Each row has a name. Each piece below is followed by the name of the row it came from, unless a question asks for something else. Each question is about the rows just above it.

Columns, left to right: H E A F
z582: [148 137 129 200]
z560: [ 99  93 140 124]
z48: [134 137 129 109]
[129 140] is in which column, read top down? | A
[99 93] is in which row? | z560
Which column holds this, read top down? [ 99 134] | H
Which row holds [134 137 129 109]? | z48
Which column holds this, read top down? [ 93 137] | E

Columns, left to right: Z J M W Y B R C
z152: [177 134  53 135 110 122 126 129]
z236: [166 109 140 131 155 118 173 103]
z405: [105 128 134 113 142 141 117 101]
z669: [158 155 109 140 118 131 126 129]
Which row holds [155 109 140 118 131]? | z669
Which row holds [158 155 109 140 118 131 126 129]? | z669

Columns, left to right: T P L K N D X
z669: [137 107 144 133 110 133 107]
z230: [154 122 113  85 192 135 110]
z62: [166 127 162 135 137 174 168]
z560: [140 139 150 165 101 166 163]
z582: [177  93 158 104 150 164 123]
z48: [111 149  90 108 167 110 114]
z405: [161 101 151 110 143 151 119]
z406: [110 151 101 161 108 131 108]
z236: [168 106 161 124 134 163 142]
z84: [120 148 100 110 167 116 121]
z361: [113  85 192 122 154 124 144]
[137 154 166 140 177 111 161] is in which column, read top down? | T
The row with [161 101 151 110] is | z405
[135 165 104 108 110] is in which column, read top down? | K
[154 122 113  85 192] | z230

Columns, left to right: V U G S Q
z152: [129 122 137 193 134]
z405: [190 125 141 114 153]
z560: [ 87 124 122 119  95]
z669: [149 119 122  96 150]
z230: [166 132 107  90 134]
[132 107  90 134] | z230
[137 193 134] | z152
Which column holds this, read top down? [125 124 119] | U

Columns, left to right: vafup fim fugos kimo lutid reve Zadel
z406: [126 131 206 134 126 184 177]
z48: [132 122 168 132 121 192  50]
z560: [135 127 193 125 124 175 173]
z236: [126 132 180 117 125 209  94]
z84: [126 126 180 117 125 209  75]
z62: [125 132 130 126 132 184 199]
z152: [126 119 180 117 125 209  94]
z669: [126 119 180 117 125 209  75]
The row with [126 119 180 117 125 209  75] is | z669
Where do [168 132 121 192  50] appear? | z48
Which column holds [126 125] top down? | vafup
[119 180 117 125 209  94] | z152
[180 180 130 180 180] is in which column, read top down? | fugos
Which column holds this, read top down? [121 124 125 125 132 125] | lutid

Columns, left to right: nisi Tona bok lav laf neto
z236: [157 144  96 126 128  90]
z361: [ 96 126 157 144 145 201]
z48: [139 102 113 130 131 122]
[157  96] is in which column, read top down? | nisi
Which column holds this, read top down? [144 126] | Tona
The row with [113 130 131 122] is | z48
[157 144  96 126] | z236
Which column holds this, read top down? [ 90 201] | neto

Columns, left to right: Mos leriv Ges Leno bafel novag
z230: [141  80 134 120 149 133]
z582: [110 205 112 111 134 143]
z84: [110 205 112 102  75 130]
Which column holds this, read top down? [141 110] | Mos
Which column holds this, read top down? [134  75] | bafel
Where do [ 80 134 120 149] appear? | z230
Which column holds [205 205] top down? | leriv

Columns, left to right: kof Gom kav tufe gev Dez Kebo fizip kupe
z152: [126 146 129  93  89 118  93 134 154]
z48: [ 96  96 142 144 112 139 132 140 106]
z560: [123 138 142 132 140 112 139 144 154]
z62: [117 137 156 117  73 143 111 149 135]
z406: [138 142 131 140  92 137  91 132 154]
z230: [140 171 147 115  87 163  80 121 152]
z84: [ 67 100 143 134  98  92  84 128 124]
Which row holds [143 134  98  92]? | z84
[112 143 137 163] is in which column, read top down? | Dez
Which column holds this, read top down? [118 139 112] | Dez
The row with [142 132 140 112 139 144] is | z560
Which column holds this, read top down? [123 117 138 140  67] | kof
Which column holds this, read top down? [92 87] | gev
[138 142 132 140] | z560

Columns, left to right: velog Kava fur Ruz lipa pifaz Voru
z84: [155 116 115  84  57 136  99]
z582: [155 116 115  96 111 128 159]
z62: [ 68 145 128  77  92 134 149]
z48: [125  77 125 152  53 150 126]
z361: [207 172 128  86  94 128 148]
z669: [207 172 128 140  70 167 134]
[116 145  77] is in which column, read top down? | Kava
Which column holds [149 126 148] top down? | Voru
Which column holds this, read top down? [111  92  53  94] | lipa
[115  96 111 128 159] | z582
Which column holds [128 125] top down? | fur
Which column holds [ 77 152  86 140] top down? | Ruz
[128  77] | z62

Columns, left to right: tete feli felo vuz bikif
z361: [120 142 157 115  65]
z669: [113 142 115 157 145]
z230: [125 126 102 148 194]
Which column holds [145 194] top down? | bikif
[ 65 145] is in which column, read top down? | bikif
[115  65] | z361
[142 157 115] | z361
Where do [142 115 157 145] appear? | z669

Columns, left to right: gepef zive Zazov Nuro tunuv Zof nuzo Tet
z560: [102 115 184 136 202  86 127  96]
z582: [158 177 143 126 140 102 116 116]
z152: [115 107 142 138 129 135 126 131]
z406: [141 142 148 122 184 138 155 148]
z84: [158 177 143 126 140 102 116 134]
[158 177 143 126 140 102 116 116] | z582
[177 107 142 177] is in which column, read top down? | zive
Which column holds [158 115] top down? | gepef
Which column holds this, read top down? [143 142 148] | Zazov
[102 158 115 141] is in which column, read top down? | gepef
[ 86 127] | z560

Columns, left to right: nalen Difi kibo mik
z560: [103 147 162 164]
z406: [115  79 152 152]
z236: [188 183 105 140]
z361: [ 83  92 102 118]
z669: [200 153 149 111]
z152: [ 87  97 118 123]
z582: [136 130  85 120]
z230: [ 85 135 117 159]
z62: [185 111 169  84]
z405: [ 57 115  81 152]
z48: [188 183 119 151]
z84: [118  68 181  85]
[115  81 152] | z405
[188 183 105 140] is in which row? | z236
Which column holds [183  92 153  97 130 135 111 115 183  68] top down? | Difi
[103 147] | z560
Which column holds this, read top down? [118 111 123] | mik

Columns, left to right: Zumu vok nizug tegos Dalos nuge Nak
z152: [117 146 171 186 182 122 146]
z405: [170 164 150 153 101 164 116]
z361: [146 117 153 101 164 136 136]
z560: [170 164 150 153 101  96 116]
z406: [ 78 162 140  81 199 111 147]
z236: [109 136 111 150 120 191 105]
z230: [127 129 127 128 129 129 127]
[164 150 153 101 164] | z405
[ 78 162] | z406
[117 146] | z152
[117 164] is in which column, read top down? | vok
Which row holds [153 101 164 136]? | z361

Columns, left to right: pivu zev nuzu begi zonam
z152: [ 74 143 115  54  66]
z62: [ 69 148 116  58 128]
z361: [112 132 154  79  98]
z236: [127  80 102  47  53]
z230: [123 141 128  80 102]
z560: [128 128 154  80  97]
z405: [ 52 166 128  71 128]
z406: [109 141 128  80  97]
z582: [100 128 128  82  95]
Which row holds [116  58 128]? | z62
[54 58 79 47 80 80] is in which column, read top down? | begi
[128  98  53 102] is in which column, read top down? | zonam
[109 141 128  80  97] | z406
Which column holds this, read top down? [128  97] | zonam
[128  80 102] | z230
Which row holds [143 115]? | z152

Columns, left to right: Nogu Kosa koge fop fipab
z405: [170 107 141 120 150]
z62: [115 130 100 132  96]
z669: [149  61 140 111 143]
z236: [127 131 123  82 184]
z48: [122  93 158 142  95]
z152: [179  94 179 124 154]
z230: [ 99 130 100 132  96]
z361: [164  93 189 142 108]
[141 120 150] | z405
Which column holds [120 132 111  82 142] top down? | fop
[179 100 189] is in which column, read top down? | koge
[ 61 131  93] is in which column, read top down? | Kosa
[179 124 154] | z152
Which column holds this, read top down? [115 149 127] | Nogu

Columns, left to right: vozu lizuv Varu Duni sul mobun zole fones
z582: [135 168 147  87 165 173 142 124]
z48: [168 147 135 123 128 126 123 132]
z669: [171 177 114  73 153 120  52 159]
z152: [ 75 111 111 132 141 165 183 101]
z62: [135 168 147  87 165 173 100 152]
z560: [135 168 142  87 165 173 142 124]
[120 165] is in which column, read top down? | mobun
Which column holds this, read top down? [126 120 165] | mobun
Which column holds [123  52 183 100 142] top down? | zole
[159 101] is in which column, read top down? | fones
Where do [135 168 147  87 165 173 142 124] appear? | z582

Columns, left to right: sife Rudor gef suno
z236: [123 181 103 176]
z669: [145 163 184 144]
z560: [167 198 109 207]
z582: [123 109 146 139]
z152: [130 123 180 103]
z406: [187 199  90 167]
z84: [107 111 177 175]
[123 181] | z236
[123 180 103] | z152
[107 111 177] | z84

Columns, left to right: Sovez zige pob Vodu Nitas zasa mupog lagap gigef leli
z406: [ 92 153 107  88 154 102 120  93 140  98]
z560: [178 102  99 106  98 162 120  83 148 180]
z62: [114 112 130 134 112  97 158 110 104 134]
z582: [ 83  99  98 106 102 120 178 162 182  90]
[93 83] is in which column, read top down? | lagap
Which column holds this, read top down? [180 134  90] | leli
[ 83  99  98 106 102 120 178 162] | z582

Columns, left to right: zovu piz Sile Pibod labe sevo
z361: [127 127 126 126 126 126]
z405: [115 126 158 151 136 137]
z62: [114 159 148 155 137 145]
z669: [115 126 158 151 139 137]
z582: [162 120 155 174 198 187]
z406: [119 141 136 131 119 121]
z236: [128 126 126 127 127 127]
z84: [162 126 126 174 198 136]
Which column holds [115 114 115 162] top down? | zovu
[114 159] is in which row? | z62
[127 127 126 126 126 126] | z361
Which column holds [127 126 159 126 120 141] top down? | piz
The row with [128 126 126 127 127 127] is | z236

Columns, left to right: rezag sil tuse leki rupit
z48: [148  94  85 118  49]
z405: [169 120 160 140 175]
z236: [135 101 145 123 108]
z406: [119 139 115 123 129]
z582: [142  86 153 157  90]
z560: [122 108 118 155 115]
z152: [136 140 127 131 141]
z669: [104 147 146  94 139]
[160 140] | z405
Which column holds this, read top down? [123 123 157 155] | leki
Which column holds [139  86 108 140] top down? | sil
Which row holds [146  94]? | z669
Where do [122 108 118 155] appear? | z560

Columns, left to right: dit Nobi nubuf Seg fes fud
z669: [201 157 145 118 130 124]
z361: [134 124 158 112 125 108]
z84: [132 149 158 112 125 104]
z230: [159 124 138 140 132 143]
z48: [103 130 142 120 127 135]
z406: [201 157 145 141 127 124]
z582: [103 130 142 120 130 127]
z62: [118 138 134 127 136 125]
Where do [134 127] appear? | z62
Which column holds [130 138] top down? | Nobi

Columns, left to right: kek barif saz Vus dade Kera Gunap
z582: [154  99  80 140 144  92 111]
z152: [154  99  80 140 144 105 100]
z236: [154  99  80 140 144 153 105]
z230: [125 143 119 109 132 105 100]
[154  99  80 140 144 105 100] | z152
[154  99  80 140 144  92 111] | z582
[125 143 119 109 132 105 100] is in which row? | z230
[140 144  92] | z582
Which column holds [ 92 105 153] top down? | Kera

Columns, left to right: tefas latak tafol zonug sotuf gaz Zib
z230: [128  63 197  69  85  80 176]
z405: [ 69  85  80 177 134 104 125]
z361: [128  63 197  69 147  80 176]
z84: [128  63 171  69  85  80 176]
z62: [123 125 104  69 147 104 125]
[104  80  80] is in which column, read top down? | gaz
The row with [128  63 197  69  85  80 176] is | z230
Which column holds this, read top down? [ 85 134] | sotuf
[128  63 197  69 147  80 176] | z361

Columns, left to right: gaso Ranuf Nuz lam Pibid
z560: [135  85 189  59 160]
z236: [103 110 184 140 160]
z582: [ 61  82 166  99 123]
z230: [105 111 144  98 139]
z669: [152 136 114 148 112]
z48: [148  85 189  59 160]
Which column holds [135 103  61] top down? | gaso
[166  99] | z582
[110 184 140 160] | z236

Columns, left to right: Viri Sibu bogel bokep
z560: [186 177 140 137]
z62: [131 133 168 175]
z406: [133 168 167 135]
z361: [131 133 168 171]
z230: [132 140 177 136]
z48: [131 168 133 133]
z582: [131 152 176 133]
Which row holds [131 133 168 175]? | z62
[140 177] | z230
Which column holds [177 133 168 133 140 168] top down? | Sibu
Which column holds [131 131] top down? | Viri
[133 168 171] | z361

Columns, left to right: suruv Lanom meke sada loz Nole saloz
z582: [139 123 124 128 127 106 128]
z152: [ 67 128 127 145 128 156 128]
z405: [128  82  64 100 122  69 138]
z48: [ 86 156 128 155 116 144 122]
Which column holds [156  69 144] top down? | Nole
Which row holds [123 124 128 127 106]? | z582
[122  69 138] | z405
Which column holds [127  64 128] top down? | meke

Columns, left to right: Duse kogo dezo rep rabev maz
z406: [129 117 115 118 127 145]
z230: [107 138 108 160 127 124]
z236: [ 64 111 158  88  96 152]
z405: [127 107 108 138 160 150]
z361: [108 138 107 160 194  92]
Which column holds [138 111 107] top down? | kogo
[108 138 107] | z361
Where do [107 138 108 160 127] appear? | z230

Columns, left to right: temo zuvub mudu lufit temup bim bizo
z152: [175 178 145  96 169 119 136]
z582: [128 100 149  98 179 138 187]
z669: [140 165 180  73  74 108 137]
z48: [134  84  91 175 179 138 153]
z84: [ 73 137 155 102 114 171 170]
z230: [141 169 119 145  96 125  80]
z406: [ 80 152 102 150 119 175 175]
z361: [ 83 134  82 171 126 169  89]
z405: [160 154 178  81  92  96 145]
z560: [ 80 148 118 148  76 174 159]
z236: [ 78 180  99 144  78 192 113]
Which column holds [102  82 178 118  99] top down? | mudu
Which column holds [ 73 141] top down? | temo
[180  99 144  78] is in which row? | z236
[169 119 145  96 125] | z230
Which column holds [140 134] top down? | temo
[175 175] | z406
Which column holds [169 152 134 154 148] top down? | zuvub

Columns, left to right: far kizi fis vis
z230: [138 198 165 112]
z152: [ 91  91 147 177]
z560: [ 75 155  77 134]
z582: [122 198 112 156]
z236: [170 112  59 156]
z62: [154  91  77 156]
z406: [154 134 147  69]
z361: [ 91  69  94 156]
z669: [154 155  94  69]
z48: [107 155 112  69]
[134 156 156 156  69] is in which column, read top down? | vis
[ 94  94 112] is in which column, read top down? | fis
Which row holds [107 155 112]? | z48
[198  91 155 198 112  91 134] is in which column, read top down? | kizi
Which column holds [156  69 156  69] top down? | vis

